Below are the code and all the weights of a small trained network. Each question names an input and a target symbol and asks about switching units off, where a switched-off unit gives its printed mean instead of its output.

import numpy as np


def w(rows, s, z=0):
    codes = np.array(rows[::2]) - 128.0
    scale = np.full(codes.shape[1], s)
    scale[-1] = z or s
    return codes * scale


def norm(h):
    return h / np.sqrt((h * h).mean(-1, keepdims=True) + 1e-5)


def softmax(a):
    e = np.exp(a - a.max(-1, keepdims=True))
    return e / e.sum(-1, keepdims=True)


def log_softmax(a):
    a = a - a.max(-1, keepdims=True)
    return a - np.log(np.exp(a).sum(-1, keepdims=True))


def net(x, mask):
    ids = ['ΛΞΣΩαβγδεζητφψ'.index(c) for c in x.split()]
    T = len(ids)
    res = E[ids] + P[:T]
    u = 0
    for l in range(2):
        r = norm(res)
        for j in range(3):
            rows = slice(4 * j, 4 * j + 4)
            q, k, v = (r @ M[l][rows].T for M in (Q, K, V))
            z = softmax(np.where(np.tri(T) > 0, q @ k.T / 4**0.5, -1e9)) @ v
            o = O[l][rows]
            res = res + np.where(mask[u + j], z, o[:, -1]) @ o[:, :-1]
        u += 3
    return log_softmax(norm(res)[-1] @ U[:, :-1].T + U[:, -1])


Q, K, V, O = {}, {}, {}, {}
E = w([
[152,146,74],'Λ',
[119,127,104],'Ξ',
[93,151,172],'Σ',
[139,138,116],'Ω',
[151,142,121],'α',
[150,116,166],'β',
[121,131,252],'γ',
[147,141,121],'δ',
[73,139,114],'ε',
[131,151,139],'ζ',
[147,151,131],'η',
[89,113,7],'τ',
[137,149,68],'φ',
[103,127,162],'ψ',
],0.036)
P = w([
[220,177,60],'0',
[167,193,126],'1',
[212,104,105],'2',
[159,165,141],'3',
[202,2,64],'4',
[196,94,124],'5',
[181,138,125],'6',
[173,125,124],'7',
[164,147,135],'8',
[161,139,132],'9',
],0.0079)
Q[0] = w([
[120,94,226],'0.h1',
[120,134,58],'0.h1',
[107,165,7],'0.h1',
[151,142,144],'0.h1',
[164,169,139],'0.h2',
[59,118,137],'0.h2',
[161,154,150],'0.h2',
[184,104,81],'0.h2',
[110,172,99],'0.h3',
[121,98,116],'0.h3',
[196,135,126],'0.h3',
[95,113,183],'0.h3',
],0.016)
K[0] = w([
[107,248,115],'0.h1',
[108,67,167],'0.h1',
[115,36,135],'0.h1',
[165,135,92],'0.h1',
[149,144,146],'0.h2',
[107,93,107],'0.h2',
[156,118,207],'0.h2',
[151,169,107],'0.h2',
[135,133,116],'0.h3',
[158,93,92],'0.h3',
[129,145,101],'0.h3',
[103,94,213],'0.h3',
],0.019)
V[0] = w([
[147,72,106],'0.h1',
[96,66,198],'0.h1',
[124,206,70],'0.h1',
[126,229,109],'0.h1',
[143,187,136],'0.h2',
[123,168,90],'0.h2',
[139,180,210],'0.h2',
[156,96,217],'0.h2',
[135,177,70],'0.h3',
[142,86,253],'0.h3',
[89,155,95],'0.h3',
[146,231,155],'0.h3',
],0.011)
O[0] = w([
[148,168,224,145],'0.h1',
[130,117,188,43],'0.h1',
[115,72,149,190],'0.h1',
[138,1,93,162],'0.h1',
[206,163,131,169],'0.h2',
[96,141,130,180],'0.h2',
[204,146,78,113],'0.h2',
[163,72,91,56],'0.h2',
[154,84,135,210],'0.h3',
[20,84,140,2],'0.h3',
[184,159,196,159],'0.h3',
[202,185,99,176],'0.h3',
],0.0064,0.0068)
Q[1] = w([
[2,167,112],'1.h1',
[188,59,91],'1.h1',
[109,80,152],'1.h1',
[91,157,105],'1.h1',
[140,170,120],'1.h2',
[161,143,198],'1.h2',
[203,99,161],'1.h2',
[114,48,152],'1.h2',
[174,76,138],'1.h3',
[196,95,174],'1.h3',
[224,102,75],'1.h3',
[240,170,152],'1.h3',
],0.0095)
K[1] = w([
[113,166,250],'1.h1',
[157,78,31],'1.h1',
[101,109,115],'1.h1',
[115,195,134],'1.h1',
[161,125,101],'1.h2',
[175,171,103],'1.h2',
[143,148,138],'1.h2',
[132,90,141],'1.h2',
[163,124,110],'1.h3',
[184,163,82],'1.h3',
[167,86,114],'1.h3',
[181,154,170],'1.h3',
],0.017)
V[1] = w([
[230,154,118],'1.h1',
[60,216,120],'1.h1',
[89,214,125],'1.h1',
[205,83,191],'1.h1',
[133,125,155],'1.h2',
[162,50,208],'1.h2',
[175,1,77],'1.h2',
[76,157,182],'1.h2',
[165,224,67],'1.h3',
[192,25,181],'1.h3',
[74,156,92],'1.h3',
[121,116,92],'1.h3',
],0.0098)
O[1] = w([
[113,127,134,239],'1.h1',
[190,117,98,114],'1.h1',
[62,34,144,136],'1.h1',
[143,49,193,136],'1.h1',
[114,162,148,115],'1.h2',
[116,225,167,72],'1.h2',
[96,97,130,142],'1.h2',
[218,179,101,53],'1.h2',
[112,182,203,255],'1.h3',
[170,2,77,101],'1.h3',
[61,36,153,111],'1.h3',
[178,243,210,134],'1.h3',
],0.0049,0.0065)
U = w([
[225,147,49,188],'Λ',
[161,216,189,157],'Ξ',
[93,48,94,246],'Σ',
[124,131,128,4],'Ω',
[127,118,116,20],'α',
[23,194,109,186],'β',
[126,126,128,16],'γ',
[101,126,3,120],'δ',
[126,120,116,33],'ε',
[124,128,117,10],'ζ',
[118,68,237,153],'η',
[99,94,128,182],'τ',
[167,29,137,138],'φ',
[126,129,123,25],'ψ',
],0.014,0.0042)

Each question gives the input, a string of symbols that net reads in full, and the target symbol t.
The units are the heads (4 rows each of Q, K, V and O). Each row of codes is followed by its name. A weight is (code - 128) times the scale printed after its matrix; where a second scale follows, it is the last column's (O and U).
mask holds one flag per head, layer by layer. A switched-off head (its flag False) gives its mean, the last column of its rows in O, instead of its output. The means were averaged over made-up inputs and are rounded, as every weight is.
A unit's drop is (log p(t) with every unit on - log p(t) with that unit switched off) / (log p(t) with every unit on - log p(t) with every unit switched off).
The circuit of an input: a set's keep is (log p(t) with only the set's units on - log p(t) with every unit switched off) / (log p(t) with every unit on - log p(t) with every unit switched off). Starting from all 6 units, units are removed one at a time, each time the one whose removal leaves the highest keep (on an exact tie, the one counted first), for as long as the keep stays at least 0.8.
circuit, biggest first: the units of the circuit, biggest drop first
heads that matter: for each layer, one digit per head in row order, 1 if its drop is at least 0.15 and else 0, layers parted by /
drop when u is switched off: that unit's drop, to one decimal
input ε β τ Ξ ψ ψ γ α Ξ, target Ξ: heads that matter	100 / 000
input Ξ Ω γ η, target Λ: circuit, biggest first	(0.h2)
input Σ δ Ω Ξ ζ α ε ε η Σ, target β: circuit, biggest first	(0.h3, 1.h3)
input η Ξ α β Ξ φ Ξ Σ Ω β, target φ: heads that matter	111 / 000
input Ξ γ δ γ Ξ ε Ω β, target φ: circuit, biggest first	(0.h2, 0.h3)
input Ξ ε δ η, target Λ: circuit, biggest first	(0.h1, 0.h2)
input Ξ η γ δ ε Ξ, target Ξ: heads that matter	101 / 000
input Σ Ξ Ξ δ β Ξ ε φ Λ Λ, target Ξ: heads that matter	100 / 000
input Ξ Ω γ Ξ γ ε η Ξ δ ψ, target Σ: heads that matter	101 / 000
input Ξ φ Ω ε Ω, target Ξ: heads that matter	110 / 000
input Ξ τ ε Σ, target β: heads that matter	011 / 001
input Ξ Ξ Ω γ Ξ Ω, target Ξ: heads that matter	101 / 000
input ψ τ ε β ε ζ, target Λ: heads that matter	000 / 000
input α Ω Λ ε ψ, target Σ: heads that matter	001 / 000
input ε ζ Ω ε ε, target β: drop when 1.h2 is switched off	0.0
input Ξ Λ Σ, target Σ: drop when 1.h3 is switched off	0.7
input Σ Ω Ξ Ω γ Ω ψ ζ, target Λ: drop when 0.h2 is switched off	0.3
input ε ε ε Ξ ε, target β: drop when 1.h2 is switched off	0.1
